Questions about the array below. Rows and columns are numbered from 1.
1) Report the entry in row 2 and column 1.
2) Report the entry in row 1 and column 1.
3) Report the entry in row 3 and column 2.
4) Report the entry just right of the largest entry.
5) Report the entry just left of the largest entry.
6) Report the entry at row 1, column 2.
7) Report the entry just left of the smallest entry.
8) Report the entry in row 1 and column 3.
[[133 137 120 132 122 131 140 121 122]
 [130 125 132 103 129 141 119 140 140]
 [129 136 131 117 132 142 129 130 142]
 [119 106 126 148 121 128 126 127 130]
 [127 137 134 118 126 130 136 155 135]
 [127 133 135 135 133 116 129 135 126]
 [132 121 133 142 130 128 124 115 128]
 [126 145 121 118 125 125 123 116 108]
 [128 152 130 115 138 133 139 110 154]
 [123 130 125 134 129 130 124 125 143]
 [122 113 135 115 119 127 125 122 108]
 [130 116 124 120 126 128 117 126 126]]
1) 130
2) 133
3) 136
4) 135
5) 136
6) 137
7) 132
8) 120

grid = [128 136 127 132 125 157 133 129 155 132]
The second entry from the right? 155
The third smallest entry? 128

M = [113 115 144 151 110 130 151 126 146 142 146 128 129 130]
Read off the entry just right of the smallest entry.
A: 130
The entry just left of the smallest entry is 151

Questions about the array below. Indices start at 1.
1) What is the entry in row 1 and column 3?
2) What is the entry in the top-right corner?
3) What is the entry in row 3 and column 2?
4) What is the top entry of the column that holds the smallest entry?
5) What is the entry in the top-left corner?
6) What is the entry in row 1 and column 2?
7) What is the bottom entry of the column that holds the largest entry?
8) What is the entry at row 2, column 1?
[[126, 119, 129, 131, 128, 135, 139, 131, 136, 125, 131, 137, 122],
 [122, 133, 110, 137, 129, 135, 140, 136, 140, 114, 130, 141, 125],
 [134, 127, 139, 104, 128, 135, 126, 120, 129, 125, 137, 123, 130],
 [132, 127, 125, 130, 132, 123, 130, 135, 134, 125, 124, 131, 130],
 [132, 130, 153, 129, 130, 135, 130, 131, 129, 125, 124, 138, 117],
 [130, 127, 129, 130, 115, 135, 130, 121, 134, 123, 125, 140, 130],
 [132, 127, 121, 125, 129, 126, 130, 132, 143, 125, 131, 103, 134],
 [139, 121, 129, 130, 126, 117, 128, 131, 127, 129, 122, 109, 153],
 [125, 151, 129, 130, 123, 129, 156, 118, 146, 124, 136, 131, 135],
 [127, 119, 108, 130, 126, 123, 127, 132, 126, 127, 129, 120, 122],
 [144, 124, 112, 122, 130, 132, 122, 133, 139, 130, 143, 114, 142],
 [148, 122, 129, 141, 132, 139, 130, 131, 136, 143, 128, 133, 129],
 [125, 131, 135, 123, 123, 135, 133, 131, 136, 125, 137, 129, 137],
 [132, 127, 117, 123, 128, 131, 130, 129, 136, 120, 144, 124, 137],
 [132, 127, 129, 130, 145, 138, 125, 129, 136, 126, 131, 131, 139],
 [136, 145, 131, 136, 117, 135, 130, 118, 137, 119, 134, 131, 128]]
1) 129
2) 122
3) 127
4) 137
5) 126
6) 119
7) 130
8) 122

Questions about the matrix below. Indices start at 1.
1) Read off the entry in row 1 and column 1.
2) Read off the bottom-left entry.
3) Read off the entry at row 3, column 1.
4) Read off the top entry of the column that holds the largest entry.
5) Read off the bottom-right entry.
6) Read off the maximum.
7) Read off the entry at row 3, column 2.
8) Read off the entry just left of 116.
array([[119, 115, 131, 151, 139, 133],
       [127, 116, 133, 149, 128, 133],
       [131, 119, 132, 152, 129, 132],
       [119, 117, 134, 155, 129, 137],
       [119, 114, 133, 151, 128, 136]])
1) 119
2) 119
3) 131
4) 151
5) 136
6) 155
7) 119
8) 127

Questions about the row below.
1) Find the entry just left of 140.
2) Find the entry just left of 147.
3) Find the entry just right of 125.
[135 110 147 104 140 109 125 116]
1) 104
2) 110
3) 116

a =
[[120 115 105 106 120]
 [155 148 130 115 116]
 [103 104 119 135 142]
 [144 137 125 121 136]
 [128 123 131 140 140]
 [149 135 132 143 150]
 [102 105 121 134 135]
 [156 144 133 135 143]
 [148 128 117 123 130]]
Rows and columns are numbered from 1.
The entry just left of the centre entry is 123
The entry at row 1, column 3: 105
Report the entry at row 1, column 1.
A: 120
Report the entry at row 2, column 1.
A: 155
Report the entry directly below the centre entry.
A: 132
The entry at row 1, column 2 is 115
The bottom-left entry -> 148
Report the entry in row 3 and column 2.
A: 104
The entry just left of 125 is 137
The bottom-right entry: 130
The entry just right of 133: 135
Report the entry directly above the largest entry.
A: 102
Report the entry just right of the centre entry.
A: 140
The entry directly below the smallest entry: 156
The entry in row 3 and column 1: 103
The median entry is 131
Report the entry just right of the largest entry.
A: 144
Report the entry in row 3 and column 3.
A: 119

[[105 106 127 136 122 124 126 154]
 [120 125 125 111 157 126 112 131]
 [139 112 135 113 132 133 133 125]
 [119 112 152 122 134 141 120 129]
 [137 111 131 111 143 137 133 129]
 [148 110 139 106 127 139 133 133]
 [129 126 145 121 147 127 116 140]]
Indices start at 1.
The entry in row 3 and column 2 is 112
Which number is the entry just right of 145?
Answer: 121
The entry in the bottom-right corner: 140
Which number is the entry in the top-right corner?
Answer: 154
The entry directly below the smallest entry -> 120
Which number is the top entry of the column that holds the largest entry?
Answer: 122
The entry in row 1 and column 1 is 105
The bottom entry of the column that holds the smallest entry is 129
The entry in row 2 and column 3 -> 125
Which number is the entry at row 3, column 1?
Answer: 139
Which number is the entry directly above 145?
Answer: 139
Which number is the entry at row 3, column 3?
Answer: 135
The entry at row 1, column 2: 106
Which number is the entry at row 1, column 3?
Answer: 127
The entry just left of 145: 126
Which number is the entry just right of the largest entry?
Answer: 126

W =
[[122 145 119 127 147 119 118 120 108 127 105 120 115 147 120 113]
 [143 130 122 128 124 124 130 122 125 129 144 124 150 126 126 125]
 [123 142 124 127 142 121 122 119 121 129 113 118 126 133 121 119]
 [139 147 115 129 140 113 113 113 114 133 115 114 138 130 118 116]
 [136 140 123 128 128 119 124 121 129 131 133 120 133 112 129 129]]
The first entry in the row that holds the smallest entry is 122
The 4th entry, reading row by row: 127
The last entry of the largest entry's row?
Answer: 125
The 2nd smallest entry?
Answer: 108
The entry directly below the largest entry?
Answer: 126
The second entry from the end, reading row by row?
Answer: 129
The smallest entry in the first row is 105
The bottom-right entry is 129
The entry directly above the largest entry?
Answer: 115
The entry in the bottom-left corner?
Answer: 136
The second entry in reading order?
Answer: 145
The bottom entry of the column that holds the smallest entry?
Answer: 133
The entry just right of the smallest entry: 120
The entry in the top-right corner is 113
The third entry, reading row by row?
Answer: 119
The largest entry in the first column: 143
The entry directly below 138: 133
The entry just left of the largest entry?
Answer: 124
The fifth entry in reading order: 147
The entry just right of the largest entry?
Answer: 126
The largest entry?
Answer: 150
